Below are the code and all the weights of a small trained network. Each question names an input and a target symbol and asks about switching units off, where a switched-off unit gives its printed mean instead of its output.

import numpy as np


def w(rows, s, z=0):
    codes = np.array(rows[::2]) - 128.0
    scale = np.full(codes.shape[1], s)
    scale[-1] = z or s
    return codes * scale


def f(y):
    return y / 2 * (1 + np.tanh(0.7978845608 * (y + 0.044715 * y**3)))


def softmax(a):
    e = np.exp(a - a.max(-1, keepdims=True))
    return e / e.sum(-1, keepdims=True)


def log_softmax(a):
    a = a - a.max(-1, keepdims=True)
    return a - np.log(np.exp(a).sum(-1, keepdims=True))


def net(x, mask):
    ids = ['ΔΘΛΦΨαβγεζηπστω'.index(c) for c in x.split()]
    T = len(ids)
    res = E[ids] + P[:T]
    u = 0
    for l in range(2):
        r = res
        for j in range(3):
            rows = slice(2 * j, 2 * j + 2)
            q, k, v = (r @ M[l][rows].T for M in (Q, K, V))
            z = softmax(np.where(np.tri(T) > 0, q @ k.T / 2**0.5, -1e9)) @ v
            o = O[l][rows]
            res = res + np.where(mask[u + j], z, o[:, -1]) @ o[:, :-1]
        u += 3
        y = f(res @ A[l][:, :-1].T + A[l][:, -1])
        res = res + np.where(mask[u : u + 12], y, B[l][:, -1]) @ B[l][:, :-1]
        u += 12
    return log_softmax(res[-1] @ U[:, :-1].T + U[:, -1])


Q, K, V, O, A, B = {}, {}, {}, {}, {}, {}
E = w([
[85,169,75,71,180,28,122,75,75],'Δ',
[106,72,141,242,153,75,57,244,109],'Θ',
[160,148,132,105,145,150,115,214,202],'Λ',
[148,147,93,140,86,157,82,220,90],'Φ',
[208,75,140,121,168,110,95,230,105],'Ψ',
[114,182,100,195,101,161,135,166,156],'α',
[197,203,169,145,71,113,33,85,174],'β',
[174,30,179,109,160,106,149,139,154],'γ',
[84,153,232,73,124,140,134,183,94],'ε',
[125,92,153,85,41,153,131,123,154],'ζ',
[78,137,135,185,65,142,107,147,252],'η',
[166,198,183,109,137,151,139,129,70],'π',
[132,135,99,108,85,203,108,80,70],'σ',
[112,163,182,202,216,166,99,134,95],'τ',
[106,176,184,182,78,115,143,126,104],'ω',
],0.018)
P = w([
[135,83,253,182,85,144,33,174,174],'0',
[120,121,192,128,90,124,87,129,132],'1',
[122,106,178,146,103,112,98,124,143],'2',
[129,120,166,152,115,106,123,100,130],'3',
[139,110,154,169,142,125,164,89,114],'4',
[176,113,154,192,174,141,208,95,105],'5',
[205,92,145,225,203,167,236,73,112],'6',
],0.0055)
Q[0] = w([
[138,100,83,49,64,185,100,141,3],'0.h1',
[221,112,211,20,154,181,97,226,165],'0.h1',
[197,150,160,210,54,166,114,9,72],'0.h2',
[85,103,189,218,40,200,16,250,176],'0.h2',
[230,82,217,176,42,225,108,156,127],'0.h3',
[121,224,71,153,215,17,140,85,172],'0.h3',
],0.0054)
K[0] = w([
[237,159,118,129,75,97,30,90,137],'0.h1',
[192,77,45,46,125,106,112,91,113],'0.h1',
[93,95,56,174,162,115,174,56,57],'0.h2',
[54,136,59,99,187,2,67,62,130],'0.h2',
[81,213,57,96,186,11,108,122,137],'0.h3',
[142,113,235,152,67,193,88,201,152],'0.h3',
],0.0061)
V[0] = w([
[61,250,150,157,237,2,120,121,91],'0.h1',
[169,74,120,100,78,45,95,91,165],'0.h1',
[247,112,205,156,113,190,195,194,179],'0.h2',
[122,59,86,138,126,213,209,145,97],'0.h2',
[245,127,159,139,78,130,55,49,170],'0.h3',
[155,109,240,195,106,204,129,191,98],'0.h3',
],0.0058)
O[0] = w([
[110,87,50,133,143,113,128,86,70,105],'0.h1',
[204,99,134,137,104,50,172,135,147,152],'0.h1',
[46,145,126,138,52,2,56,160,138,171],'0.h2',
[144,110,140,147,50,158,103,69,89,63],'0.h2',
[145,123,115,140,104,110,205,145,62,254],'0.h3',
[181,107,197,79,49,115,104,168,147,208],'0.h3',
],0.0071,0.0098)
A[0] = w([
[115,70,182,175,146,97,105,179,137,167],'0.n1',
[147,156,68,195,72,127,171,148,154,112],'0.n2',
[42,149,138,135,49,86,170,154,186,251],'0.n3',
[114,130,115,93,128,139,70,152,254,50],'0.n4',
[100,192,133,157,71,163,89,126,155,116],'0.n5',
[149,187,179,138,129,78,56,123,86,95],'0.n6',
[160,113,160,69,106,133,114,156,158,176],'0.n7',
[101,64,96,173,89,135,113,119,152,36],'0.n8',
[91,92,146,90,123,84,246,90,88,242],'0.n9',
[157,31,83,164,196,87,121,162,94,121],'0.n10',
[137,35,133,140,179,185,154,110,33,77],'0.n11',
[143,152,150,137,202,92,100,47,86,208],'0.n12',
],0.0081,0.0031)
B[0] = w([
[55,135,58,97,164,103,126,84,56,222],'0.n1',
[157,214,6,74,115,216,113,125,162,168],'0.n2',
[104,95,121,134,146,254,210,117,180,229],'0.n3',
[123,83,121,194,207,81,157,150,166,145],'0.n4',
[186,116,153,140,156,186,128,69,42,180],'0.n5',
[103,168,110,142,143,184,104,99,118,254],'0.n6',
[184,97,163,126,168,98,73,81,119,221],'0.n7',
[170,117,159,23,103,165,153,140,129,120],'0.n8',
[119,153,200,136,80,96,149,254,196,161],'0.n9',
[136,94,117,46,71,142,197,86,93,161],'0.n10',
[171,185,139,122,112,10,83,153,162,146],'0.n11',
[140,143,43,193,197,166,186,249,158,144],'0.n12',
],0.007,0.0083)
Q[1] = w([
[34,39,133,73,254,135,168,115,209],'1.h1',
[129,85,25,105,104,127,165,161,124],'1.h1',
[122,145,109,84,74,147,175,149,94],'1.h2',
[126,88,61,150,170,105,170,208,138],'1.h2',
[185,206,126,190,159,174,70,63,133],'1.h3',
[170,155,97,193,157,153,171,177,74],'1.h3',
],0.0075)
K[1] = w([
[77,77,141,106,186,142,59,173,211],'1.h1',
[133,113,185,143,83,148,2,72,160],'1.h1',
[162,157,148,117,84,90,66,51,149],'1.h2',
[99,42,160,215,170,119,95,64,84],'1.h2',
[122,188,92,111,121,64,217,188,134],'1.h3',
[94,150,60,137,70,61,113,70,175],'1.h3',
],0.0069)
V[1] = w([
[221,156,132,114,145,101,133,169,158],'1.h1',
[184,166,148,103,158,188,11,51,138],'1.h1',
[70,96,66,107,83,93,58,106,198],'1.h2',
[130,59,69,1,110,186,152,252,108],'1.h2',
[205,115,199,119,203,83,216,219,79],'1.h3',
[228,76,48,65,237,190,155,94,73],'1.h3',
],0.005)
O[1] = w([
[175,104,159,87,118,125,114,151,77,185],'1.h1',
[188,136,115,162,178,128,147,156,146,253],'1.h1',
[211,110,100,125,94,154,136,129,110,41],'1.h2',
[119,148,122,81,112,151,170,216,150,56],'1.h2',
[131,90,135,89,184,89,148,122,119,152],'1.h3',
[160,139,2,76,179,76,136,98,108,121],'1.h3',
],0.0099,0.0051)
A[1] = w([
[130,139,119,71,2,177,111,39,72,22],'1.n1',
[112,156,108,135,126,121,109,44,192,83],'1.n2',
[229,191,69,153,64,152,125,95,183,101],'1.n3',
[128,134,158,190,156,231,116,109,90,87],'1.n4',
[130,118,226,84,114,111,63,68,91,20],'1.n5',
[162,118,31,131,133,85,194,144,74,121],'1.n6',
[45,131,168,146,171,149,182,178,101,90],'1.n7',
[143,206,149,144,136,89,113,115,26,136],'1.n8',
[93,191,66,174,201,175,131,168,140,3],'1.n9',
[157,247,166,226,79,135,160,71,124,88],'1.n10',
[118,198,136,59,126,103,77,197,48,242],'1.n11',
[152,74,198,72,139,67,106,125,74,164],'1.n12',
],0.0081,0.0033)
B[1] = w([
[174,72,45,49,189,180,165,251,3,146],'1.n1',
[135,51,120,184,209,134,128,103,151,140],'1.n2',
[90,92,128,92,85,95,21,150,162,219],'1.n3',
[150,187,117,69,77,73,183,194,143,191],'1.n4',
[172,161,118,142,121,127,215,69,16,174],'1.n5',
[100,125,207,137,96,173,64,123,159,163],'1.n6',
[142,97,97,122,208,109,64,163,113,158],'1.n7',
[174,91,52,167,106,104,168,141,158,218],'1.n8',
[103,160,82,122,10,77,103,80,62,149],'1.n9',
[23,67,148,156,93,89,142,125,124,254],'1.n10',
[194,129,126,173,114,241,118,25,144,201],'1.n11',
[110,205,81,62,129,76,101,79,181,188],'1.n12',
],0.0075,0.012)
U = w([
[188,143,55,84,157,133,98,61,160,64],'Δ',
[198,174,142,143,103,254,45,164,157,72],'Θ',
[143,122,119,127,139,137,119,145,142,21],'Λ',
[116,131,114,78,144,60,167,123,120,86],'Φ',
[102,200,223,101,149,156,66,151,86,160],'Ψ',
[142,179,149,188,112,175,188,38,102,134],'α',
[191,94,120,123,209,124,122,216,159,252],'β',
[68,86,169,142,121,127,178,145,88,73],'γ',
[138,83,69,148,113,181,177,111,200,90],'ε',
[150,70,220,90,89,195,145,142,173,109],'ζ',
[89,33,100,138,157,175,104,94,63,194],'η',
[89,171,94,91,90,145,105,163,127,111],'π',
[148,185,57,176,175,97,104,168,90,52],'σ',
[142,84,192,209,104,98,64,81,168,145],'τ',
[197,76,100,88,88,140,165,170,28,83],'ω',
],0.0077,0.0038)

Each question gives the input, a string of symbols that net reads in full, and the target symbol t.
The units are the heads (2 rows each of Q, K, V and O) and the neurons (one row each of A and B). Each row of codes is followed by its name. A weight is (code - 128) times the scale printed after its matrix; where a second scale follows, it is the last column's (O, A, B and U).
mask holds one flag per unit, layer by layer, with each layer's heads first. A switched-off unit (its flag False) gives its mean, the last column of its rows in O or B, instead of its output. The means were averaged over made-up inputs and are rounded, as every weight is.
A unit's drop is (log p(t) with every unit on - log p(t) with that unit switched off) / (log p(t) with every unit on - log p(t) with every unit switched off).
top k neurons: the k neurons with the biggest drops, biggest first
top k neurons in layer l: the k neurons of layer l with the biggest drops, biggest first
which heads matter: for each layer, one digit per head in row order, 1 if its drop is at least 0.15 and else 0, layers parted by /
input β β ε, target Ψ: which heads matter -> 011 / 100
input β ε Φ β π β, target α: top 2 neurons -> 0.n9, 1.n5
input β Ψ β β σ β, target ω: which heads matter -> 110 / 100
input β Λ Δ Λ η, target β: top 2 neurons -> 1.n7, 0.n9
input Φ Θ Φ Θ π, target α: top 2 neurons in layer 0 -> 0.n3, 0.n2
input σ β β σ, target τ: which heads matter -> 101 / 100
input β σ π π β τ, target σ: top 3 neurons -> 0.n12, 1.n7, 1.n9
input Δ Θ β, target Δ: top 2 neurons in layer 1 -> 1.n9, 1.n10
input β Ψ β Ψ β, target Δ: which heads matter -> 000 / 101
input β β σ β Δ σ, target β: top 3 neurons in layer 0 -> 0.n9, 0.n12, 0.n1
input β β η, target ε: top 3 neurons in layer 0 -> 0.n3, 0.n2, 0.n4
input σ β π α, target π: top 3 neurons -> 0.n2, 1.n9, 1.n4
input β Φ τ Θ β π ε, target Ψ: top 2 neurons -> 1.n8, 1.n7
input Φ β σ α Ψ, target Δ: top neuron in layer 0 -> 0.n3
input β Θ Ψ β, target η: top 2 neurons -> 0.n10, 0.n1
input Δ β Φ β β β α, target Δ: which heads matter -> 111 / 001
input β π β π π β, target α: top 2 neurons in layer 0 -> 0.n9, 0.n3
input Δ β π α β α τ, target Δ: top 2 neurons -> 0.n11, 1.n11
input Λ σ β σ Θ ζ, target ζ: top 3 neurons -> 0.n9, 0.n1, 0.n3
input β β σ Δ γ, target β: top 2 neurons -> 0.n12, 1.n10
input σ β η, target ε: top 2 neurons -> 0.n3, 1.n2
input β π Ψ, target Δ: top 2 neurons in layer 1 -> 1.n12, 1.n11
input Λ ε β ζ, target ζ: top 2 neurons in layer 0 -> 0.n3, 0.n9
input Ψ β α σ, target ω: top 2 neurons -> 1.n1, 0.n4
input ζ β α, target π: top 3 neurons -> 0.n2, 1.n9, 0.n3
input β Φ Δ Φ, target β: which heads matter -> 011 / 001
input Θ β β Φ β, target Θ: top 2 neurons -> 0.n2, 1.n11
input β Ψ Λ Δ, target β: top 2 neurons in layer 0 -> 0.n12, 0.n9
input Λ π β ω, target γ: top neuron in layer 1 -> 1.n10
input β σ β α ζ σ, target τ: top 3 neurons in layer 0 -> 0.n5, 0.n9, 0.n11
